Here is a tiny trained network, its code and every weight. The questions are about switching its units off for an input and a class, where a switched-off unit gives its printed mean instead of its output.

import numpy as np


def w(rows, s, z=0):
    codes = np.array(rows[::2]) - 128.0
    scale = np.full(codes.shape[1], s)
    scale[-1] = z or s
    return codes * scale


def f(y):
    return np.maximum(y, 0)


def log_softmax(a):
    a = a - a.max(-1, keepdims=True)
    return a - np.log(np.exp(a).sum(-1, keepdims=True))


def net(x, mask):
    res = np.array(x, float).reshape(1, 6) / 4 @ E
    y = f(res @ A[0][:, :-1].T + A[0][:, -1])
    res = res + np.where(mask, y, B[0][:, -1]) @ B[0][:, :-1]
    return log_softmax(res[-1] @ U[:, :-1].T + U[:, -1])


A, B = {}, {}
E = w([
[197,116,48,96,121,20,119,196,175,122,150,95],'x0',
[130,136,142,131,142,131,124,124,143,111,115,129],'x1',
[128,153,142,131,115,109,138,145,134,119,145,160],'x2',
[88,119,14,44,132,202,124,173,82,67,119,168],'x3',
[88,207,74,86,115,73,112,3,165,178,52,186],'x4',
[121,147,128,149,153,129,107,180,126,152,123,145],'x5',
],0.013)
A[0] = w([
[200,122,198,194,86,82,98,124,180,179,111,61,254],'neuron 0',
[16,229,217,182,46,119,119,63,153,206,84,103,232],'neuron 1',
[223,63,47,62,103,115,98,253,92,16,138,127,117],'neuron 2',
[41,141,181,162,120,198,115,108,46,110,135,163,240],'neuron 3',
[149,96,99,44,77,131,114,219,117,21,206,94,153],'neuron 4',
[100,141,224,64,133,139,183,70,112,219,146,197,198],'neuron 5',
[34,129,27,7,164,231,112,145,84,46,113,225,195],'neuron 6',
[229,121,43,89,156,11,111,142,243,146,168,92,157],'neuron 7',
[123,47,224,203,85,182,150,200,91,75,214,48,125],'neuron 8',
],0.0064,0.0057)
B[0] = w([
[69,167,99,95,126,54,126,110,141,106,89,123,233],'neuron 0',
[147,101,145,131,163,188,137,65,148,161,193,148,236],'neuron 1',
[245,55,153,145,147,171,82,96,127,196,113,100,227],'neuron 2',
[39,163,144,103,98,82,77,160,170,99,97,126,209],'neuron 3',
[180,84,149,126,191,151,152,118,145,150,149,233,212],'neuron 4',
[140,157,112,159,184,120,136,126,160,173,187,130,196],'neuron 5',
[92,164,88,156,106,124,195,186,126,91,110,94,254],'neuron 6',
[59,151,100,120,99,108,205,182,65,52,104,127,233],'neuron 7',
[90,213,82,115,51,26,150,156,121,86,90,85,232],'neuron 8',
],0.011,0.017)
U = w([
[59,189,91,47,120,113,86,129,160,155,112,123,121],'0',
[92,148,133,130,119,131,166,192,104,115,142,65,77],'1',
[217,48,193,129,237,220,64,80,161,255,205,125,254],'2',
],0.0081,0.002)

Each question gives the input, the list of numbers given to net, and the class t.
The units are the neurons (one row each of A and B). Each row of codes is followed by its name. A weight is (code - 128) times the scale printed after its matrix; where a second scale follows, it is the last column's (A, B and U).
mask holds one flag per neuron, in row order. A switched-off neuron (its flag False) gives its mean, the last column of its row in B, instead of its output. The means were averaged over made-up inputs and are rounded, as every weight is.
A unit's drop is (log p(t) with every unit on - log p(t) with that unit switched off) / (log p(t) with every unit on - log p(t) with every unit switched off).
The circuit of an input: a set's keep is (log p(t) with only the set's units on - log p(t) with every unit switched off) / (log p(t) with every unit on - log p(t) with every unit switched off). Starting from all 9 units, units are removed one at a time, each time the one whose removal leaves the highest keep (on an exact tie, the one counted first), for as long as the keep stays at least 0.8.
units of the circuit, in order: the units of the circuit, biggest drop first
top k neurons: the k neurons with the biggest drops, biggest first
drop when u is switched off: that unit's drop, to one decimal
input [3,6,-2,8,1,4], class 1: top 3 neurons => neuron 6; neuron 1; neuron 5
input [2,-1,-2,7,1,-1], class 1: units of the circuit, in order => neuron 6
input [-2,1,-2,-2,-4,-8], class 0: units of the circuit, in order => neuron 6; neuron 7; neuron 8
input [0,6,3,-3,8,0], class 2: units of the circuit, in order => neuron 1; neuron 8
input [-1,-6,8,-2,-4,-5], class 0: units of the circuit, in order => neuron 6; neuron 7; neuron 8
input [-4,2,5,-6,-1,7], class 0: top 2 neurons => neuron 2; neuron 0
input [-6,-3,2,-6,1,-7], class 2: top 3 neurons => neuron 1; neuron 7; neuron 6
input [1,-2,-3,4,2,7], class 1: units of the circuit, in order => neuron 6; neuron 0
input [0,-4,6,-8,-4,-8], class 0: units of the circuit, in order => neuron 0; neuron 6
input [-7,6,-4,-2,-5,8], class 0: units of the circuit, in order => neuron 3; neuron 6
input [1,-1,3,6,8,4], class 1: top 3 neurons => neuron 6; neuron 0; neuron 3
input [-6,-3,3,0,-2,4], class 0: top 2 neurons => neuron 3; neuron 7
input [2,-5,-7,6,1,6], class 1: top 2 neurons => neuron 6; neuron 1
input [7,7,1,7,-1,3], class 2: units of the circuit, in order => neuron 2
input [0,5,-3,-4,-4,4], class 0: units of the circuit, in order => neuron 6; neuron 0
input [-1,0,7,0,6,-6], class 2: units of the circuit, in order => neuron 8; neuron 1
input [5,1,-1,7,2,-8], class 1: top 3 neurons => neuron 6; neuron 7; neuron 1
input [8,3,-2,1,-8,-5], class 2: top 4 neurons => neuron 2; neuron 4; neuron 6; neuron 3
input [-5,-4,5,-1,3,-3], class 2: top 2 neurons => neuron 8; neuron 1
input [-4,4,-4,-2,8,5], class 2: units of the circuit, in order => neuron 1
input [-3,-1,4,-2,-7,1], class 0: units of the circuit, in order => neuron 6; neuron 7; neuron 8
input [-2,6,6,-8,-6,4], class 0: units of the circuit, in order => neuron 0; neuron 6
input [-5,7,-5,-1,4,1], class 2: drop when neuron 7 is switched off => 0.1
input [-5,8,2,-4,6,0], class 2: drop when neuron 1 is switched off => 0.3
input [-8,3,0,-8,-8,6], class 0: drop when neuron 7 is switched off => 0.0
